Below is a small trained network, with its code and all its weights. Each question gives an input and a class and asks what happens when units are switched off, that is, made to give their printed mean instead of their output.

import numpy as np


def w(rows, s, z=0):
    codes = np.array(rows[::2]) - 128.0
    scale = np.full(codes.shape[1], s)
    scale[-1] = z or s
    return codes * scale


def f(y):
    return np.maximum(y, 0)


def log_softmax(a):
    a = a - a.max(-1, keepdims=True)
    return a - np.log(np.exp(a).sum(-1, keepdims=True))


def net(x, mask):
    res = np.array(x, float).reshape(1, 4) / 4 @ E
    y = f(res @ A[0][:, :-1].T + A[0][:, -1])
    res = res + np.where(mask, y, B[0][:, -1]) @ B[0][:, :-1]
    return log_softmax(res[-1] @ U[:, :-1].T + U[:, -1])


A, B = {}, {}
E = w([
[168,154,111,130,233,71,142],'x0',
[88,206,162,161,126,55,1],'x1',
[117,8,97,74,105,43,111],'x2',
[125,147,118,114,122,121,131],'x3',
],0.0096)
A[0] = w([
[118,154,104,121,220,63,154,70],'neuron 1',
[106,86,82,105,123,49,97,31],'neuron 2',
[141,255,230,198,220,196,143,165],'neuron 3',
[94,216,132,203,141,211,112,96],'neuron 4',
[229,101,13,124,184,158,196,195],'neuron 5',
[181,129,125,165,190,81,123,67],'neuron 6',
[88,38,103,100,155,67,120,161],'neuron 7',
[177,148,92,166,229,72,111,115],'neuron 8',
[85,130,185,117,6,171,78,160],'neuron 9',
[86,165,178,177,153,91,21,5],'neuron 10',
[45,181,170,147,154,44,14,108],'neuron 11',
[111,60,152,51,160,19,57,109],'neuron 12',
],0.0076,0.0019)
B[0] = w([
[111,90,65,218,56,93,124,171],'neuron 1',
[215,17,162,92,117,138,83,176],'neuron 2',
[199,73,175,105,74,125,97,249],'neuron 3',
[166,82,129,99,73,137,71,209],'neuron 4',
[110,36,114,144,148,174,175,204],'neuron 5',
[98,123,50,223,82,88,104,162],'neuron 6',
[160,112,139,111,134,178,106,190],'neuron 7',
[131,76,66,215,80,113,142,185],'neuron 8',
[78,64,66,254,36,87,135,209],'neuron 9',
[103,91,181,101,193,238,173,215],'neuron 10',
[59,85,181,171,188,209,225,249],'neuron 11',
[178,79,145,92,107,152,104,209],'neuron 12',
],0.0074,0.011)
U = w([
[93,90,186,112,169,222,240,122],'0',
[112,93,73,221,62,110,121,99],'1',
[255,88,214,63,98,164,54,79],'2',
[140,98,158,137,111,148,148,254],'3',
[142,150,115,107,152,160,117,158],'4',
[135,182,130,95,145,75,90,81],'5',
[112,159,143,91,135,71,108,79],'6',
],0.0082,0.0064)

Each question gives the input, the list of numbers given to net, and the class t.
The units are the neurons (one row each of A and B). Each row of codes is followed by its name. A weight is (code - 128) times the scale printed after its matrix; where a second scale follows, it is the last column's (A, B and U).
mask holds one flag per neuron, in row order. A switched-off neuron (its flag False) gives its mean, the last column of its row in B, instead of its output. The means were averaged over made-up inputs and are rounded, as every weight is.
A unit's drop is (log p(t) with every unit on - log p(t) with that unit switched off) / (log p(t) with every unit on - log p(t) with every unit switched off).
The circuit of an input: a set's keep is (log p(t) with only the set's units on - log p(t) with every unit switched off) / (log p(t) with every unit on - log p(t) with every unit switched off). Starting from all 12 units, units are removed one at a time, each time the one whose removal leaves the highest keep (on an exact tie, the one counted first), for as long as the keep stays at least 0.8.
circuit, biggest first: the units of the circuit, biggest drop first
most important unit: the unit with the biggest drop
top k neurons: the k neurons with the biggest drops, biggest first
drop when u is switched off: that unit's drop, to one decimal
input [-2,-5,-6,5], class 2: most important unit	neuron 11
input [0,5,1,2], class 0: top 2 neurons	(neuron 11; neuron 10)
input [-5,-2,-1,1], class 1: circuit, biggest first	(neuron 10; neuron 9)
input [1,-4,-6,2], class 2: circuit, biggest first	(neuron 11; neuron 3)
input [1,5,2,5], class 0: circuit, biggest first	(neuron 11; neuron 10)
input [-3,-2,-8,7], class 2: circuit, biggest first	(neuron 3; neuron 4)
input [1,0,-6,6], class 2: circuit, biggest first	(neuron 3; neuron 11)
input [7,8,8,4], class 0: top 3 neurons	(neuron 11; neuron 10; neuron 3)
input [-4,-4,-8,-3], class 2: circuit, biggest first	(neuron 3; neuron 11)
input [8,4,-5,4], class 1: top 2 neurons	(neuron 8; neuron 1)
input [2,5,0,0], class 0: top 3 neurons	(neuron 11; neuron 10; neuron 9)
input [7,8,8,-7], class 0: top 3 neurons	(neuron 11; neuron 10; neuron 3)
input [4,-1,-4,-4], class 1: circuit, biggest first	(neuron 10; neuron 8)
input [-7,-5,8,-4], class 2: most important unit	neuron 11
input [7,7,6,-6], class 0: top 3 neurons	(neuron 11; neuron 10; neuron 9)
input [-6,0,-7,-6], class 2: top 2 neurons	(neuron 3; neuron 4)
input [5,-7,-8,2], class 2: top 2 neurons	(neuron 3; neuron 11)
input [-1,-3,-7,6], class 2: top 2 neurons	(neuron 3; neuron 11)
input [5,8,-8,-1], class 0: drop when neuron 3 is switched off	-0.3
input [-2,6,0,0], class 0: drop when neuron 11 is switched off	0.3
